Below are the code and all the weights of a small trained network. Each question names an input and a class and asks about switching units off, where a switched-off unit gives its printed mean instead of its output.

import numpy as np


def w(rows, s, z=0):
    codes = np.array(rows[::2]) - 128.0
    scale = np.full(codes.shape[1], s)
    scale[-1] = z or s
    return codes * scale


def f(y):
    return np.maximum(y, 0)


def log_softmax(a):
    a = a - a.max(-1, keepdims=True)
    return a - np.log(np.exp(a).sum(-1, keepdims=True))


def net(x, mask):
    res = np.array(x, float).reshape(1, 4) / 4 @ E
    y = f(res @ A[0][:, :-1].T + A[0][:, -1])
    res = res + np.where(mask, y, B[0][:, -1]) @ B[0][:, :-1]
    return log_softmax(res[-1] @ U[:, :-1].T + U[:, -1])


A, B = {}, {}
E = w([
[191,147,72,184,65,57,174,204,121,101,233,180],'x0',
[156,246,24,135,190,91,174,100,115,142,182,2],'x1',
[96,162,66,37,109,204,176,139,155,97,106,193],'x2',
[138,130,84,180,144,200,253,151,40,76,88,109],'x3',
],0.0092)
A[0] = w([
[150,115,149,157,135,73,79,118,157,148,146,102,154],'neuron 0',
[89,127,205,139,206,143,95,51,113,148,79,41,177],'neuron 1',
[255,118,146,220,94,78,123,179,108,119,235,157,172],'neuron 2',
[125,179,143,91,95,78,46,98,206,176,169,109,173],'neuron 3',
[161,172,117,97,128,63,103,157,188,175,215,88,252],'neuron 4',
[102,176,164,110,188,163,101,65,142,118,107,111,91],'neuron 5',
[206,218,62,172,121,95,185,172,80,91,226,112,87],'neuron 6',
[150,38,136,188,107,92,142,154,110,101,126,191,200],'neuron 7',
[93,89,189,64,67,129,62,141,217,121,125,219,152],'neuron 8',
[130,220,37,50,105,130,173,158,183,73,154,174,135],'neuron 9',
],0.009,0.0043)
B[0] = w([
[143,148,158,115,123,199,181,111,105,140,164,110,184],'neuron 0',
[156,202,135,188,220,115,121,128,182,106,182,96,240],'neuron 1',
[235,161,172,69,89,255,199,125,139,173,108,92,247],'neuron 2',
[131,119,204,162,163,107,152,73,145,157,168,188,217],'neuron 3',
[136,83,190,141,149,177,115,76,193,199,137,150,218],'neuron 4',
[179,184,114,153,125,141,140,112,124,161,140,104,186],'neuron 5',
[73,154,202,225,156,80,68,62,222,171,197,159,248],'neuron 6',
[131,81,195,195,134,102,171,139,132,114,117,168,220],'neuron 7',
[49,35,106,144,160,92,71,98,112,88,148,200,250],'neuron 8',
[186,171,200,62,170,197,151,133,150,195,157,158,218],'neuron 9',
],0.0097,0.014)
U = w([
[19,67,137,186,169,32,87,93,156,88,155,154,202],'0',
[153,79,125,119,37,169,202,203,46,60,55,142,132],'1',
[76,118,83,74,75,104,113,186,122,128,126,60,12],'2',
[104,134,158,133,184,122,142,199,151,70,117,137,3],'3',
[113,125,119,71,90,53,111,160,118,113,106,79,19],'4',
[31,96,55,29,140,137,80,113,102,113,111,164,59],'5',
[199,155,172,134,149,169,161,98,164,175,147,115,189],'6',
[170,191,1,166,149,54,135,126,114,85,144,23,84],'7',
],0.009,0.003)

Each question gives the input, the list of numbers given to net, and the class t.
The units are the neurons (one row each of A and B). Each row of codes is followed by its name. A weight is (code - 128) times the scale printed after its matrix; where a second scale follows, it is the last column's (A, B and U).
mask holds one flag per neuron, in row order. A switched-off neuron (its flag False) gives its mean, the last column of its row in B, instead of its output. The means were averaged over made-up inputs and are rounded, as every weight is.
A unit's drop is (log p(t) with every unit on - log p(t) with that unit switched off) / (log p(t) with every unit on - log p(t) with every unit switched off).
The circuit of an input: a set's keep is (log p(t) with only the set's units on - log p(t) with every unit switched off) / (log p(t) with every unit on - log p(t) with every unit switched off). Starting from all 10 units, units are removed one at a time, each time the one whose removal leaves the highest keep (on an exact tie, the one counted first), for as long as the keep stays at least 0.8.
units of the circuit, in order: the units of the circuit, biggest drop first
unit that matters most: the unit with the biggest drop
top k neurons: the k neurons with the biggest drops, biggest first
drop when u is switched off: that unit's drop, to one decimal
input [2,-4,0,0], class 0: units of the circuit, in order => [neuron 8; neuron 9]
input [-7,-7,-2,8], class 3: top 2 neurons => [neuron 6; neuron 2]
input [3,-6,-3,-2], class 1: top 2 neurons => [neuron 6; neuron 2]
input [-3,-7,7,6], class 5: units of the circuit, in order => [neuron 6; neuron 2; neuron 1]
input [-4,-6,-7,8], class 0: top 2 neurons => [neuron 2; neuron 9]
input [2,-6,6,7], class 1: unit that matters most => neuron 6
input [6,-7,-3,0], class 1: top 2 neurons => [neuron 2; neuron 6]
input [-5,4,1,8], class 7: top 2 neurons => [neuron 2; neuron 4]
input [2,-5,8,6], class 1: units of the circuit, in order => [neuron 6; neuron 1]
input [0,-3,4,6], class 1: top 2 neurons => [neuron 6; neuron 1]
input [-5,-6,-8,6], class 3: top 2 neurons => [neuron 6; neuron 8]
input [4,-6,-6,3], class 1: top 2 neurons => [neuron 6; neuron 1]
input [6,-8,1,-2], class 0: top 3 neurons => [neuron 8; neuron 9; neuron 7]
input [0,-6,-8,-6], class 0: units of the circuit, in order => [neuron 8]
input [1,-6,5,7], class 1: drop when neuron 6 is switched off => 0.3
input [2,-4,1,4], class 1: drop when neuron 6 is switched off => 0.2
input [-7,-8,1,-4], class 0: drop when neuron 3 is switched off => 0.0
